Below is a small trained network, with its code and all its weights. Each question gives an input and a class and asks what happens when units are switched off, that is, made to give their printed mean instead of their output.

import numpy as np


def w(rows, s, z=0):
    codes = np.array(rows[::2]) - 128.0
    scale = np.full(codes.shape[1], s)
    scale[-1] = z or s
    return codes * scale


def f(y):
    return y / 2 * (1 + np.tanh(0.7978845608 * (y + 0.044715 * y**3)))


def log_softmax(a):
    a = a - a.max(-1, keepdims=True)
    return a - np.log(np.exp(a).sum(-1, keepdims=True))


def net(x, mask):
    res = np.array(x, float).reshape(1, 4) / 4 @ E
    y = f(res @ A[0][:, :-1].T + A[0][:, -1])
    res = res + np.where(mask, y, B[0][:, -1]) @ B[0][:, :-1]
    return log_softmax(res[-1] @ U[:, :-1].T + U[:, -1])


A, B = {}, {}
E = w([
[122,127,126,116,119,133,141,127,129],'x0',
[1,80,195,23,203,74,86,173,69],'x1',
[181,234,65,19,185,66,105,29,122],'x2',
[181,144,252,60,119,247,55,148,230],'x3',
],0.014)
A[0] = w([
[133,220,118,53,154,62,118,27,145,154],'neuron 0',
[32,110,192,58,192,144,55,157,138,110],'neuron 1',
[204,124,31,199,110,93,205,147,33,241],'neuron 2',
[156,77,44,213,132,123,181,165,67,202],'neuron 3',
[39,53,80,87,163,5,145,174,38,235],'neuron 4',
[150,241,167,64,163,87,102,42,192,91],'neuron 5',
[157,212,83,46,137,90,76,51,124,171],'neuron 6',
[196,155,216,124,117,217,110,102,219,199],'neuron 7',
[156,203,56,79,124,67,131,38,96,169],'neuron 8',
[184,185,50,189,113,209,184,115,175,254],'neuron 9',
[120,160,181,94,151,198,72,115,165,27],'neuron 10',
],0.013,0.008)
B[0] = w([
[199,200,42,69,217,180,98,124,70,222],'neuron 0',
[41,82,176,27,184,182,180,162,53,216],'neuron 1',
[106,141,191,210,56,52,198,57,179,225],'neuron 2',
[91,151,207,213,61,83,171,84,165,201],'neuron 3',
[14,95,116,185,146,58,36,121,102,255],'neuron 4',
[215,218,85,86,177,216,84,140,96,205],'neuron 5',
[142,215,58,77,248,50,197,88,154,221],'neuron 6',
[221,71,174,38,69,188,113,148,201,212],'neuron 7',
[121,175,77,83,219,13,184,131,171,225],'neuron 8',
[202,126,27,120,70,162,181,140,213,208],'neuron 9',
[148,164,146,28,204,183,106,114,86,174],'neuron 10',
],0.013,0.04)
U = w([
[117,89,123,195,21,109,202,93,168,172],'0',
[49,55,165,196,78,75,9,175,66,190],'1',
[205,44,194,111,22,231,101,172,200,238],'2',
[69,53,230,41,91,199,136,198,106,255],'3',
[210,196,74,163,155,45,227,74,161,30],'4',
[73,164,48,107,198,41,68,104,78,53],'5',
[235,213,94,81,128,193,129,87,199,57],'6',
[119,210,164,35,194,174,79,66,55,15],'7',
],0.013,0.0076)

Each question gives the input, the list of numbers given to net, and the class t.
The units are the neurons (one row each of A and B). Each row of codes is followed by its name. A weight is (code - 128) times the scale printed after its matrix; where a second scale follows, it is the last column's (A, B and U).
mask holds one flag per neuron, in row order. A switched-off neuron (its flag False) gives its mean, the last column of its row in B, instead of its output. The means were averaged over made-up inputs and are rounded, as every weight is.
A unit's drop is (log p(t) with every unit on - log p(t) with that unit switched off) / (log p(t) with every unit on - log p(t) with every unit switched off).
The circuit of an input: a set's keep is (log p(t) with only the set's units on - log p(t) with every unit switched off) / (log p(t) with every unit on - log p(t) with every unit switched off). Starting from all 11 units, units are removed one at a time, each time the one whose removal leaves the highest keep (on an exact tie, the one counted first), for as long as the keep stays at least 0.8.
circuit, biggest first: the units of the circuit, biggest drop first
top k neurons: the k neurons with the biggest drops, biggest first
drop of u: that unit's drop, to one decimal
input [1,3,8,0], class 5: top 2 neurons : [neuron 8; neuron 6]
input [1,2,3,-8], class 5: circuit, biggest first : [neuron 4]
input [-5,1,1,7], class 7: top 2 neurons : [neuron 10; neuron 9]
input [7,-7,-1,5], class 2: top 2 neurons : [neuron 7; neuron 6]
input [5,7,-3,0], class 1: top 2 neurons : [neuron 4; neuron 7]
input [7,1,6,8], class 7: top 3 neurons : [neuron 9; neuron 10; neuron 1]
input [-5,8,8,1], class 7: top 3 neurons : [neuron 5; neuron 1; neuron 0]
input [6,-8,-1,-4], class 0: top 2 neurons : [neuron 6; neuron 0]
input [-8,8,3,1], class 7: top 2 neurons : [neuron 1; neuron 8]
input [-1,0,-1,3], class 2: top 2 neurons : [neuron 6; neuron 4]
input [-4,0,-7,6], class 2: top 2 neurons : [neuron 7; neuron 4]
input [3,-1,0,3], class 2: drop of neuron 0 : 0.2
input [4,0,-7,-5], class 0: drop of neuron 2 : 0.2
input [5,2,6,-4], class 5: circuit, biggest first : [neuron 4]
input [4,1,-1,8], class 3: drop of neuron 1 : 0.3
